Below is a small trained network, with its code and all its weights. Each question gives an input and a target symbol and asks what happens when units are switched off, that is, made to give their printed mean instead of their output.

import numpy as np


def w(rows, s, z=0):
    codes = np.array(rows[::2]) - 128.0
    scale = np.full(codes.shape[1], s)
    scale[-1] = z or s
    return codes * scale


def f(y):
    return np.maximum(y, 0)


def softmax(a):
    e = np.exp(a - a.max(-1, keepdims=True))
    return e / e.sum(-1, keepdims=True)


def log_softmax(a):
    a = a - a.max(-1, keepdims=True)
    return a - np.log(np.exp(a).sum(-1, keepdims=True))


def net(x, mask):
    ids = ['ΘΞΣΨΩαγδεζπτφ'.index(c) for c in x.split()]
    T = len(ids)
    res = E[ids] + P[:T]
    u = 0
    for l in range(2):
        r = res
        for j in range(3):
            rows = slice(2 * j, 2 * j + 2)
            q, k, v = (r @ M[l][rows].T for M in (Q, K, V))
            z = softmax(np.where(np.tri(T) > 0, q @ k.T / 2**0.5, -1e9)) @ v
            o = O[l][rows]
            res = res + np.where(mask[u + j], z, o[:, -1]) @ o[:, :-1]
        u += 3
        y = f(res @ A[l][:, :-1].T + A[l][:, -1])
        res = res + np.where(mask[u : u + 8], y, B[l][:, -1]) @ B[l][:, :-1]
        u += 8
    return log_softmax(res[-1] @ U[:, :-1].T + U[:, -1])


Q, K, V, O, A, B = {}, {}, {}, {}, {}, {}
E = w([
[87,125,106,143,78,56,103],'Θ',
[85,126,92,156,61,45,109],'Ξ',
[98,120,235,56,61,107,77],'Σ',
[99,155,15,148,158,83,82],'Ψ',
[95,127,87,134,88,49,97],'Ω',
[16,131,53,151,72,169,69],'α',
[105,125,154,53,134,93,24],'γ',
[135,223,73,101,58,140,182],'δ',
[99,121,122,163,185,246,54],'ε',
[102,57,196,223,73,134,73],'ζ',
[177,218,199,26,86,203,154],'π',
[166,175,110,249,103,12,110],'τ',
[163,155,226,174,40,239,183],'φ',
],0.011)
P = w([
[2,175,147,128,204,97,226],'0',
[22,164,144,125,165,109,192],'1',
[50,172,134,121,148,124,161],'2',
[78,167,125,120,131,140,140],'3',
[101,159,118,122,112,152,118],'4',
[128,155,109,134,97,158,103],'5',
[151,142,105,139,78,167,88],'6',
[172,134,91,143,71,180,71],'7',
[196,123,86,148,53,186,60],'8',
[213,115,77,153,43,192,42],'9',
[231,108,73,152,30,208,29],'10',
],0.01)
Q[0] = w([
[99,113,95,88,97,89,128],'0.h0',
[90,202,106,144,79,142,65],'0.h0',
[108,8,135,191,209,189,199],'0.h1',
[107,137,140,186,107,198,105],'0.h1',
[165,111,113,121,137,113,184],'0.h2',
[142,74,128,147,188,67,152],'0.h2',
],0.017)
K[0] = w([
[135,147,169,185,183,161,101],'0.h0',
[253,104,124,149,77,144,77],'0.h0',
[65,153,136,87,185,52,216],'0.h1',
[204,180,110,98,146,86,112],'0.h1',
[54,90,176,111,183,150,133],'0.h2',
[69,149,159,124,171,137,206],'0.h2',
],0.013)
V[0] = w([
[130,136,105,10,120,126,108],'0.h0',
[119,128,176,127,149,196,123],'0.h0',
[133,125,143,132,172,134,130],'0.h1',
[83,89,122,172,119,192,130],'0.h1',
[96,108,159,62,104,188,126],'0.h2',
[131,146,140,126,124,144,154],'0.h2',
],0.012)
O[0] = w([
[116,41,96,116,118,138,179,252],'0.h0',
[133,118,147,210,167,188,129,112],'0.h0',
[142,164,139,140,156,110,137,22],'0.h1',
[119,116,165,255,143,203,121,134],'0.h1',
[99,75,117,158,120,191,164,202],'0.h2',
[113,88,144,131,172,172,117,144],'0.h2',
],0.0097,0.0035)
A[0] = w([
[140,115,136,225,135,46,99,178],'0.n0',
[32,79,65,146,121,187,131,11],'0.n1',
[133,90,94,110,242,91,42,195],'0.n2',
[89,102,51,119,148,158,127,133],'0.n3',
[210,138,230,86,106,167,186,112],'0.n4',
[89,185,198,84,30,117,94,138],'0.n5',
[129,110,118,218,83,4,136,219],'0.n6',
[175,132,217,198,255,134,180,2],'0.n7',
],0.0054,0.0059)
B[0] = w([
[100,101,122,51,134,242,129,178],'0.n0',
[164,181,78,72,151,12,118,175],'0.n1',
[129,114,138,150,221,223,134,196],'0.n2',
[150,115,69,101,177,150,158,240],'0.n3',
[97,134,207,29,95,215,115,152],'0.n4',
[109,152,153,80,81,124,69,255],'0.n5',
[78,96,99,44,136,206,147,235],'0.n6',
[140,105,75,5,93,2,158,134],'0.n7',
],0.0062,0.0036)
Q[1] = w([
[154,142,95,131,153,151,117],'1.h0',
[80,153,83,90,70,212,121],'1.h0',
[105,134,119,186,143,19,137],'1.h1',
[60,86,91,103,112,133,95],'1.h1',
[110,139,183,109,149,132,183],'1.h2',
[195,133,148,166,207,3,133],'1.h2',
],0.012)
K[1] = w([
[140,116,141,124,102,157,129],'1.h0',
[197,94,109,135,112,135,80],'1.h0',
[91,143,162,114,165,115,169],'1.h1',
[194,138,105,130,102,138,144],'1.h1',
[96,129,173,112,169,113,154],'1.h2',
[9,156,114,142,149,91,148],'1.h2',
],0.015)
V[1] = w([
[99,125,145,152,7,122,136],'1.h0',
[147,190,71,146,145,140,194],'1.h0',
[62,90,66,131,145,122,44],'1.h1',
[149,194,93,151,92,132,165],'1.h1',
[114,102,180,131,146,128,122],'1.h2',
[157,152,174,82,116,161,173],'1.h2',
],0.012)
O[1] = w([
[79,153,177,113,254,135,184,216],'1.h0',
[105,50,162,166,117,117,29,99],'1.h0',
[55,140,185,219,85,33,176,253],'1.h1',
[61,56,148,83,143,134,62,224],'1.h1',
[174,152,95,130,118,183,148,72],'1.h2',
[220,83,137,123,190,87,131,242],'1.h2',
],0.009,0.0051)
A[1] = w([
[131,196,151,178,164,210,82,142],'1.n0',
[225,130,90,62,163,109,119,46],'1.n1',
[110,142,114,87,216,80,192,119],'1.n2',
[152,225,130,76,138,109,59,98],'1.n3',
[107,78,189,106,214,91,69,2],'1.n4',
[223,90,105,175,217,123,128,170],'1.n5',
[83,162,20,182,92,82,82,134],'1.n6',
[146,146,254,112,196,213,148,176],'1.n7',
],0.0073,0.0065)
B[1] = w([
[165,171,45,135,135,98,63,178],'1.n0',
[55,154,169,193,100,104,156,151],'1.n1',
[179,145,189,149,182,223,99,213],'1.n2',
[198,101,156,156,138,254,174,154],'1.n3',
[163,149,59,110,36,174,167,179],'1.n4',
[198,103,190,126,118,57,155,177],'1.n5',
[203,130,187,73,132,159,166,219],'1.n6',
[89,107,38,155,120,62,74,255],'1.n7',
],0.008,0.0055)
U = w([
[127,140,151,118,157,99,121,52],'Θ',
[120,158,173,114,167,82,107,68],'Ξ',
[139,126,69,150,223,227,230,78],'Σ',
[138,142,167,106,58,18,55,107],'Ψ',
[124,151,150,107,150,70,116,73],'Ω',
[63,72,191,217,140,97,136,80],'α',
[163,145,26,95,34,113,255,183],'γ',
[77,46,85,63,147,154,77,253],'δ',
[159,85,121,210,62,238,97,86],'ε',
[102,206,43,134,144,92,106,87],'ζ',
[199,41,180,142,150,96,148,97],'π',
[183,181,184,91,123,169,76,94],'τ',
[171,131,98,138,161,63,62,88],'φ',
],0.0074,0.0033)

Each question gives the input, a string of symbols that net reads in full, and the target symbol t.
The units are the heads (2 rows each of Q, K, V and O) and the neurons (one row each of A and B). Each row of codes is followed by its name. A weight is (code - 128) times the scale printed after its matrix; where a second scale follows, it is the last column's (O, A, B and U).
mask holds one flag per unit, layer by layer, with each layer's heads first. A switched-off unit (its flag False) gives its mean, the last column of its rows in O or B, instead of its output. The means were averaged over made-up inputs and are rounded, as every weight is.
A unit's drop is (log p(t) with every unit on - log p(t) with that unit switched off) / (log p(t) with every unit on - log p(t) with every unit switched off).
The circuit of an input: a set's keep is (log p(t) with only the set's units on - log p(t) with every unit switched off) / (log p(t) with every unit on - log p(t) with every unit switched off). Starting from the 12 units with the biggest drops (on a tie, the unit counted first), units are removed one at a time, each time the one whose removal leaves the highest keep (on an exact tie, the one counted first), for as long as the keep stays at least 0.8.
circuit, biggest first: the units of the circuit, biggest drop first
most important unit: the unit with the biggest drop
k most important neurons: the k neurons with the biggest drops, biggest first
top k neurons in layer l: the k neurons of layer l with the biggest drops, biggest first
heads that matter: for each layer, one digit per head in row order, 1 if its drop is at least 0.15 and else 0, layers parted by /
input Ω ε γ φ δ, target φ: most important unit	0.h0
input Σ φ α, target φ: heads that matter	100 / 001
input ζ δ π Ω, target π: heads that matter	000 / 001
input δ Ψ τ Σ γ ε δ, target ε: circuit, biggest first	0.h1, 1.h0
input Ψ Ω τ γ, target τ: 2 most important neurons	1.n3, 0.n5
input Ω τ π γ δ Σ Θ, target Σ: 2 most important neurons	1.n2, 0.n6
input τ Σ Σ Ω Ξ Σ δ, target Σ: circuit, biggest first	1.h0, 1.n2
input φ π δ δ γ δ γ Σ φ Σ, target φ: 4 most important neurons	1.n7, 1.n0, 1.n5, 0.n4
input γ Σ Ψ π δ δ π Σ α, target π: circuit, biggest first	1.h2, 1.n5, 0.n4
input γ γ δ γ ζ γ, target ζ: 2 most important neurons	1.n0, 1.n7
input α α δ π, target π: circuit, biggest first	1.h2, 1.n5
input δ Ω ε Ψ α Θ, target α: heads that matter	010 / 010
input δ π τ φ Σ, target φ: heads that matter	110 / 001
input δ δ δ γ τ Σ, target τ: most important unit	1.n3
input γ Ξ δ π π ε δ Ψ ζ δ, target ζ: 2 most important neurons	1.n0, 1.n7
input ε δ δ Ψ γ δ Ψ δ δ Ω, target δ: circuit, biggest first	1.h1, 0.n6
input ζ γ δ Σ γ γ, target γ: circuit, biggest first	1.h0, 1.h1
input δ δ δ Σ Ψ, target Σ: top 3 neurons in layer 1	1.n7, 1.n2, 1.n6
input Σ ε α, target ε: circuit, biggest first	1.h0, 0.h0, 0.h1
input Ψ Ψ ζ γ, target ζ: most important unit	0.h1
input Ω π Ψ π δ δ ζ Ψ, target ζ: circuit, biggest first	0.h0, 1.n0, 1.h0, 1.h2
input Σ δ δ δ, target δ: circuit, biggest first	1.h1, 1.h0
input δ γ τ Ω γ Ψ, target γ: 2 most important neurons	0.n2, 1.n6
input Ξ τ δ, target τ: circuit, biggest first	0.h0, 1.n3, 0.h2, 1.n2
input δ Ψ γ γ, target γ: circuit, biggest first	1.h0, 1.h1, 0.h0
input δ π δ Σ Ψ δ δ δ Ω φ, target φ: top 2 neurons in layer 1	1.n7, 1.n0
